Each cloud of rows lies close to a flat space through zero, with a little noise off it. After each cloud: how many dimensions does that space have?

dulil, 6 rows:
[[ 62   3   6 -26  43  32 -65  -8  20  30   8]
 [ 18   0  -2  -6   9   9 -17  -2   4   5   0]
 [ 31   1   4 -13  21  14 -32  -4   5  16   3]
 [  0   5   0  -3   3   4  -6   0   1   1  -4]
 [ 47  -5  10 -17  25  22 -44  -4  11  20   3]
 [ 70   1   8 -30  48  33 -71 -10  17  31   4]]
 => 1

mis, 6 rows:
[[-13 -12  -3  19 -29  -5 -19   2  -9  25 -35]
 [ 35  22  11 -40  58  10  24  -8  10 -55  76]
 [ 18  14   4 -15  32   0  16  -2   8 -21  36]
 [  2   0   0   2  -9  -3  -4  -3   3   7  -5]
 [-16 -10  -6  18 -25  -5 -10  -1  -3  23 -28]
 [ 31  19   7 -34  52   8  21  -8  14 -45  62]]
 => 1

[[ 10  31 -64  21 -40  23   4 -28  11  24  -4]
 [ 26  24 -29  -7 -32  14   9 -28  -7  30   4]
 [-69  25   8   6 -10 -37  30   6   9  -5  12]
 [ -3  14  30 -34 -13 -15  23 -13 -20  16  12]
 [ 54 -23  29 -28  18  15 -16  -4 -21   2  -1]
 [ 57  -8 -19   0   1  37 -19  -8  -1  11 -10]]
 => 3

Teb, 6 rows:
[[ -6   9  -5  -6  23 -29 -11  -6 -25  21  25]
 [-39  -1 -46   1  41 -27  -4 -63  21   5   9]
 [-25   1 -22  -1  27 -22  -7 -36   8   5  16]
 [  6 -10   6  10 -32  28  12  12  25 -25 -27]
 [-16 -20 -16  15 -21  41  15 -27  63 -50 -34]
 [ -5   9  -8  -9  28 -35  -9  -8 -33  29  24]]
 => 2

[[  0 -14  13  -3   1   7  12  -2   4  14 -20]
 [ -4  -2  -6  -2   0  -3  -3   2   1  -4   5]
 [ 28  42   2  86 -12  11  14   7  -4 -30  36]
 [ -3  31 -34 -19  10 -23 -50  -8 -15 -23  47]
 [-25 -12 -22 -58  -2 -20 -30   0  -3  -1   6]
 [ 36  17  44  64  19  27  31  -9   1  19 -15]]
 => 3

[[ 10 -26 -56 -10  33  -8 -24 -20 -40   0 -11]
 [  1  -7 -21  -3   8  -2 -11  -6 -13   1  -6]
 [-16  -8 -46  14  -4   1 -40  -3 -14  12 -26]
 [ 25   0  39 -22  18  -4  43  -6  -1 -18  32]
 [-29   3 -34  24 -20   5 -45   5   3  19 -33]
 [ 43 -25 -13 -37  57 -15  32 -28 -41 -21  27]]
 => 2

Vala, 6 rows:
[[  4  10   6   4   3  -4   8  -6   5  14  -6]
 [ 20  25 -10  36  19  35 -32   3  29  54 -38]
 [-22 -29  -9 -27 -21 -11  -9  15 -25 -54  29]
 [  8   6  46 -15  -1 -35  96 -41 -12  12  15]
 [  2   2 -10   9   2  11 -21  13   4   6 -11]
 [-13 -20   2 -24 -12 -18  12   2 -21 -43  24]]
 => 2

[[  7 -14 -66  30 -74 -59 -60  -9  -4  12 -28]
 [  9  -3 -25  13 -33 -24 -26  -4  -3  11  -8]
 [ -7   3 -26   5  30  57  24 -19  25  -4  32]
 [  8  25  -6  -9  -6   1 -12  21 -11  24  15]
 [  9  30 -26  -8 -15  -6 -24  22 -18  33  20]
 [ -5 -14 -23  18  -9  -1  -1 -21  12  -9  -9]]
 => 3

[[ -5 -27 -17  11  -6 -27   7 -16  -3  -5  -8]
 [ -7 -44 -35  27 -17 -57  12 -32  -6 -11  -9]
 [  8  26  20 -15  12  36  -8  24   4   5   5]
 [ -3 -18 -14   7  -7 -22   8 -12  -4  -5  -6]
 [  6  38  31 -22  12  54 -14  29   4  11  14]
 [ -8 -58 -47  30 -23 -77  20 -39  -7 -12 -15]]
 => 1

tup (6 x 11):
[[ -2  19   9  -3   4   7  -5  14  -7  10   3]
 [-17 -18 -41   4  -9 -21 -16 -55  32 -16 -26]
 [  1  35  14 -18 -18  -3 -17  40 -20  28  10]
 [ 15  14  32   3  16  24  15  39 -18   4  10]
 [ 17 -95   5  30  34  18  72 -27   7 -33  14]
 [  5 -17   6  -6 -22 -10  11   9 -11  13  10]]
 => 3

[[ 33 -19 -53  18  50 -31 -41  -9 -29  41  17]
 [ 11  -8 -11   6  14  -6 -11  -6  -7  11   5]
 [ 12  -6 -18   7  19 -14 -17  -2 -13  13   8]
 [-24   8  32 -12 -33  17  28   7  22 -25  -9]
 [ 42 -20 -63  24  63 -35 -46 -11 -40  47  17]
 [ -2   4   6  -2  -1   3   5   4   3   1   0]]
 => 1

mil, 6 rows:
[[ 27 -22  13 -28  12  24  -9   7  25   3 -23]
 [-30  27 -29  22 -11  -8  20   6 -50  -7   9]
 [ 12   3  16  -9  13  20   2   0   7   5 -27]
 [-11  37  58  15  15  -8   5 -38  11   8 -25]
 [  0 -23 -72  -6 -16   4   0  39 -24 -12  34]
 [-22  35  62  30   4 -27   0 -45  13  13  -5]]
 => 3

[[ -8   9  16  24  -8  13 -26 -20  16 -25  -6]
 [  9  -7 -17 -30   9 -15  32  26 -22  36   4]
 [-14   7  20  36 -10  20 -37 -28  22 -45  -9]
 [-16  10  23  41 -14  26 -40 -36  32 -58 -10]
 [ -9   5   9  14  -5   5 -15 -14  10 -20  -4]
 [-15   9  26  42 -16  22 -45 -41  30 -56  -7]]
 => 1

[[ 10   6 -12  -4  -4  12  -6  -2  14  13 -25]
 [-14  19 -12  11  11  -9  21 -21  -9  -1  30]
 [ -7  28 -25  10   9   1  18 -27   0   9  14]
 [-13 -28  32   0  -1 -19   0  20 -20 -24  33]
 [  9  83 -88  16  15  33  24 -72  36  49 -32]
 [ -3   3   1   2   1  -2   3  -4  -4  -2   7]]
 => 2

[[  6   6   8  44   6  30  24 -34  -6  -7   3]
 [-26  29 -11  36  45  30  25 -27 -16  16  26]
 [ -7   8 -28 -11 -19 -18 -11  13  31  19  -7]
 [ 22 -21  38 -24   5  -1  -5   6 -38 -30   0]
 [ 12  -3  11  37  -1  25  15 -23   6 -12  -2]
 [-27  25   8  24  59  44  31 -28 -52  18  38]]
 => 3

[[-41 -14  19  34  -6  20 -29  34 -54  12   1]
 [-33 -12  -1  30 -10   5 -11   8 -31   5 -10]
 [ 30  -2 -20  16 -16 -35  36 -42  44   5 -74]
 [ 17   8 -15 -19   2  -7  13 -22  27 -10   9]
 [  0  -1  -2   0   2  -4   4  -4   3  -1  -4]
 [ 32   6  61 -21  18  21 -21  58 -15  19  11]]
 => 3

[[  2  12  33  -1 -23  -1  13  38   9  26  30]
 [ 20 -22  -1  15 -24  11 -43 -41  10 -20 -35]
 [ 23  -2  37  15 -54  13 -18  18  26  21  13]
 [  3   8   1  16 -61  -2  10   0  19  13   3]
 [ -1   0  -8  19 -70   2  -5 -19  21   2 -12]
 [ -5 -10 -42  12 -15  -5 -16 -57  -1 -32 -43]]
 => 3

rud:
[[ 27  49  28  -9  24 -12 -14 -37   4  37  34]
 [ 40  55  33 -10  32 -21 -13 -40  12  47  41]
 [ 30  42  25  -9  21 -21 -11 -28   5  34  35]
 [  4  10   8   0   6  -7  -6  -6   2   7   7]
 [-32 -49 -28  14 -23  19   9  30  -8 -32 -40]
 [  4   6   4  -2   4   1  -2  -5  -5   3   3]]
 => 1

famat (6 x 11):
[[ 54  12 -10   0  -6  41  13   4  31  45   5]
 [ -5   3   6   5  27  22 -13  -2  26 -39 -16]
 [ -8  -4  -2  -1  -2   1  11 -14   3 -15  -7]
 [-36  -3  14   4  23 -14 -25   3  -9 -41  -7]
 [-38  -6   9   0 -13 -61 -29  37 -71  34  34]
 [-36 -10   4  -4 -15 -50  -5   7 -45   3  14]]
 => 3

Zup (6 x 11):
[[-42  33 -27  34  22  29  29 -22  13 -11 -23]
 [ 16   4   6  -2   5  -5 -14  -4  -3   6  -1]
 [ 62  -8  19 -34  -8 -27 -47   8 -12  13  12]
 [ -3  -3   2  16  28  -5  -8 -16  -3  20  -2]
 [  3 -54  26 -24 -18 -29  -6  26 -15  14  27]
 [-51  34 -31  14 -20  40  55   0  23 -37 -23]]
 => 3

[[ -4 -18  46 -26  31  60   6 -38 -76  25   3]
 [ -2   0 -10   3  -7 -10  -1   6  14  -5   0]
 [ -2 -13  40 -20  30  48   7 -34 -67  20   7]
 [ -2  16 -36  17 -24 -46  -7  30  60 -21  -3]
 [  0   2  -6   3  -3  -6  -1   4   9  -1   0]
 [  1   6 -13   7  -9 -18  -2   9  25  -9  -3]]
 => 1

[[ 15 -16 -10 -25 -42 -76 -32   5 -29  12   1]
 [  4 -35  -1  -3 -52 -43 -36  -5 -15   9  31]
 [ 21 -40  18 -15 -33 -45  -9 -28  -3  10  28]
 [ 19  16   4 -16  27  -8  24  -6   2   4 -25]
 [  5  29 -12 -12  22 -10  12  16  -7  -3 -35]
 [ 15  -6  26  -1  32  27  38 -34  26  -1   5]]
 => 3

Sobov, 6 rows:
[[-15  -3   3   0  -9   0  12   4  -1 -12  10]
 [ 13  -8 -17  -7  25  12 -32 -16   3  32  -8]
 [-15  -5   1  -4 -10  12  16   6  -4 -11  10]
 [ 16  26  35  46 -36 -61  36  26   3 -35  -8]
 [ 29   2 -11   7  29 -10 -44 -12   4  35 -14]
 [ -6 -24 -41 -44  45  57 -50 -32  -3  50   1]]
 => 2

ruki (6 x 11):
[[ 38 -39 -53 -23  -3 -12 -11  20   3 -21   4]
 [ 13 -10 -19  -8  -4  -7  -3  11   2  -5   6]
 [-33  24  41  17   4  11  15 -16  -3  15  -2]
 [-24  21  36  16   0   9   4 -14  -6  12  -3]
 [  5  -6  -8  -2   1   0  -1   3  -1   1  -2]
 [-65  66  96  39   2  22  18 -35  -1  37 -12]]
 => 1

[[-15 -13  18  12  30  -8  11 -23 -34  38 -12]
 [  0   0  -1   0  -3   1  -1   1   1  -2   0]
 [-27 -23  37  22  60 -15  20 -43 -65  72 -24]
 [ -3   0   2   2   2  -1   0  -3  -5   5  -2]
 [ 18  14 -24 -16 -39   9 -12  29  41 -47  17]]
 => 1
